Below are the code and all the weights of a small trained network. Each question names an input and a class and asks about switching units off, where a switched-off unit gives its printed mean instead of its output.

import numpy as np


def w(rows, s, z=0):
    codes = np.array(rows[::2]) - 128.0
    scale = np.full(codes.shape[1], s)
    scale[-1] = z or s
    return codes * scale


def norm(h):
    return h / np.sqrt((h * h).mean(-1, keepdims=True) + 1e-5)


def f(y):
    return np.maximum(y, 0)


def log_softmax(a):
    a = a - a.max(-1, keepdims=True)
    return a - np.log(np.exp(a).sum(-1, keepdims=True))


def net(x, mask):
    res = np.array(x, float).reshape(1, 8) / 4 @ E
    u = 0
    for l in range(4):
        y = f(norm(res) @ A[l][:, :-1].T + A[l][:, -1])
        res = res + np.where(mask[u : u + 6], y, B[l][:, -1]) @ B[l][:, :-1]
        u += 6
    return log_softmax(norm(res)[-1] @ U[:, :-1].T + U[:, -1])


A, B = {}, {}
E = w([
[107,226,92,67,106,133,100,156],'x0',
[98,110,194,71,89,40,205,169],'x1',
[28,187,84,131,48,147,141,255],'x2',
[175,57,144,98,36,161,56,125],'x3',
[103,84,142,94,221,162,86,124],'x4',
[51,111,68,136,211,123,81,132],'x5',
[176,185,173,46,118,125,142,105],'x6',
[150,172,146,139,118,70,134,189],'x7',
],0.0043)
A[0] = w([
[199,98,116,150,104,138,70,149,7],'0.n1',
[136,107,169,164,124,58,164,185,32],'0.n2',
[158,27,166,55,129,119,84,133,33],'0.n3',
[110,226,132,63,146,118,126,147,48],'0.n4',
[154,65,207,95,107,166,163,179,64],'0.n5',
[255,166,157,131,157,97,149,58,120],'0.n6',
],0.014,0.002)
B[0] = w([
[103,167,70,144,103,137,70,148,179],'0.n1',
[94,122,52,90,140,121,240,161,199],'0.n2',
[140,139,214,227,108,153,115,2,205],'0.n3',
[192,187,91,111,102,47,110,143,221],'0.n4',
[194,105,67,132,30,90,132,111,195],'0.n5',
[119,83,192,194,117,191,39,11,255],'0.n6',
],0.0094,0.009)
A[1] = w([
[148,194,238,57,84,74,158,198,48],'1.n1',
[109,60,162,113,254,108,153,141,95],'1.n2',
[74,225,214,53,72,142,182,188,1],'1.n3',
[175,176,141,97,56,89,228,227,45],'1.n4',
[163,186,203,91,231,43,64,110,36],'1.n5',
[146,202,109,52,110,91,179,111,33],'1.n6',
],0.01,0.00079)
B[1] = w([
[124,40,122,111,33,60,140,140,187],'1.n1',
[108,64,160,148,185,150,215,154,157],'1.n2',
[138,254,75,185,129,116,153,84,178],'1.n3',
[116,236,138,113,88,31,151,111,254],'1.n4',
[69,162,83,157,98,206,59,230,179],'1.n5',
[193,174,133,170,66,121,237,160,221],'1.n6',
],0.008,0.0079)
A[2] = w([
[125,107,210,45,193,90,133,140,40],'2.n1',
[207,129,173,90,198,128,132,189,45],'2.n2',
[161,89,167,120,198,154,137,184,91],'2.n3',
[107,254,147,158,126,149,55,147,100],'2.n4',
[153,43,230,33,137,84,109,173,34],'2.n5',
[4,84,120,157,215,165,165,81,250],'2.n6',
],0.0091,0.0011)
B[2] = w([
[130,103,86,175,192,97,125,157,131],'2.n1',
[78,100,117,67,80,202,174,151,129],'2.n2',
[86,59,57,63,148,139,98,138,143],'2.n3',
[116,183,72,105,163,208,87,221,255],'2.n4',
[54,88,71,234,200,145,106,132,128],'2.n5',
[103,99,184,107,176,171,254,183,246],'2.n6',
],0.0066,0.0056)
A[3] = w([
[143,100,194,26,162,12,93,117,53],'3.n1',
[194,69,146,29,224,62,61,132,62],'3.n2',
[127,117,177,30,176,30,51,130,3],'3.n3',
[128,104,176,63,123,83,88,137,66],'3.n4',
[141,98,156,9,156,56,89,186,67],'3.n5',
[172,103,172,41,181,44,42,133,67],'3.n6',
],0.014,0.0022)
B[3] = w([
[122,177,93,115,152,180,174,182,249],'3.n1',
[25,1,120,151,81,144,99,163,130],'3.n2',
[147,250,111,170,91,123,120,96,133],'3.n3',
[39,131,87,231,68,67,76,131,134],'3.n4',
[87,91,129,193,160,104,176,119,200],'3.n5',
[89,97,107,52,91,191,157,200,172],'3.n6',
],0.0099,0.00021)
U = w([
[114,151,98,123,147,153,71,161,119],'0',
[150,89,186,172,111,147,96,25,150],'1',
[141,73,179,9,170,44,64,130,2],'2',
[146,172,100,107,82,53,177,151,158],'3',
[98,76,150,115,194,140,178,142,119],'4',
],0.012,0.0076)

Each question gives the input, the list of numbers given to net, and the class t.
The units are the neurons (one row each of A and B). Each row of codes is followed by its name. A weight is (code - 128) times the scale printed after its matrix; where a second scale follows, it is the last column's (A, B and U).
mask holds one flag per neuron, layer by layer. A switched-off neuron (its flag False) gives its mean, the last column of its row in B, instead of its output. The means were averaged over made-up inputs and are rounded, as every weight is.
A unit's drop is (log p(t) with every unit on - log p(t) with that unit switched off) / (log p(t) with every unit on - log p(t) with every unit switched off).
The circuit of an input: a set's keep is (log p(t) with only the set's units on - log p(t) with every unit switched off) / (log p(t) with every unit on - log p(t) with every unit switched off). Starting from the 12 units with the biggest drops (on a tie, the unit counted first), units are removed one at a time, each time the one whose removal leaves the highest keep (on an exact tie, the one counted first), for as long as the keep stays at least 0.8.
circuit, biggest first: the units of the circuit, biggest drop first
k most important neurons: the k neurons with the biggest drops, biggest first
top k neurons in layer l: the k neurons of layer l with the biggest drops, biggest first
drop when u is switched off: that unit's drop, to one decimal
input [-4,3,1,1,6,3,-2,6], class 4: circuit, biggest first : (0.n2; 1.n4)
input [-3,-1,-4,3,0,8,-6,5], class 4: circuit, biggest first : (0.n4; 0.n6; 1.n4)
input [0,-1,-1,-6,-8,-8,8,-4], class 1: circuit, biggest first : (0.n6)
input [2,-4,3,0,1,-7,6,2], class 0: top 4 neurons in layer 0 : (0.n6; 0.n2; 0.n4; 0.n3)
input [-5,-8,1,5,-1,-3,-5,3], class 0: 2 most important neurons : (0.n1; 0.n6)
input [-1,-3,4,3,1,6,3,1], class 0: 2 most important neurons : (0.n2; 0.n5)
input [-7,-6,5,3,7,7,3,-8], class 4: 3 most important neurons : (0.n6; 2.n6; 0.n5)
input [-4,-5,7,0,-2,3,-7,-8], class 4: 2 most important neurons : (0.n4; 2.n6)
input [2,-5,-2,6,4,7,8,8], class 0: top 3 neurons in layer 0 : (0.n5; 0.n4; 0.n1)
input [-1,2,2,0,5,7,7,-6], class 0: 2 most important neurons : (0.n6; 1.n5)
input [3,0,1,-7,4,0,8,-2], class 0: 3 most important neurons : (1.n5; 0.n2; 0.n5)
input [8,-5,0,-6,1,6,-8,-5], class 4: top 3 neurons in layer 0 : (0.n4; 0.n5; 0.n1)
input [7,-5,-2,8,-6,-3,-3,3], class 0: top 2 neurons in layer 0 : (0.n1; 0.n3)
input [-3,8,0,7,3,4,-1,2], class 1: circuit, biggest first : (0.n3)
input [-8,-2,-6,-2,2,7,-5,-7], class 4: top 2 neurons in layer 0 : (0.n6; 0.n5)
input [0,-8,4,1,8,-5,5,6], class 0: top 3 neurons in layer 0 : (0.n2; 0.n5; 0.n1)
input [1,3,-6,0,-1,-7,-2,4], class 1: drop when 0.n6 is switched off : 0.2
input [-3,-4,2,-8,8,6,0,-4], class 4: drop when 1.n5 is switched off : 0.0
input [-3,-8,1,2,-7,7,1,1], class 0: drop when 0.n6 is switched off : 0.1
input [-3,-3,3,6,-6,6,2,-3], class 0: most important neuron : (0.n6)
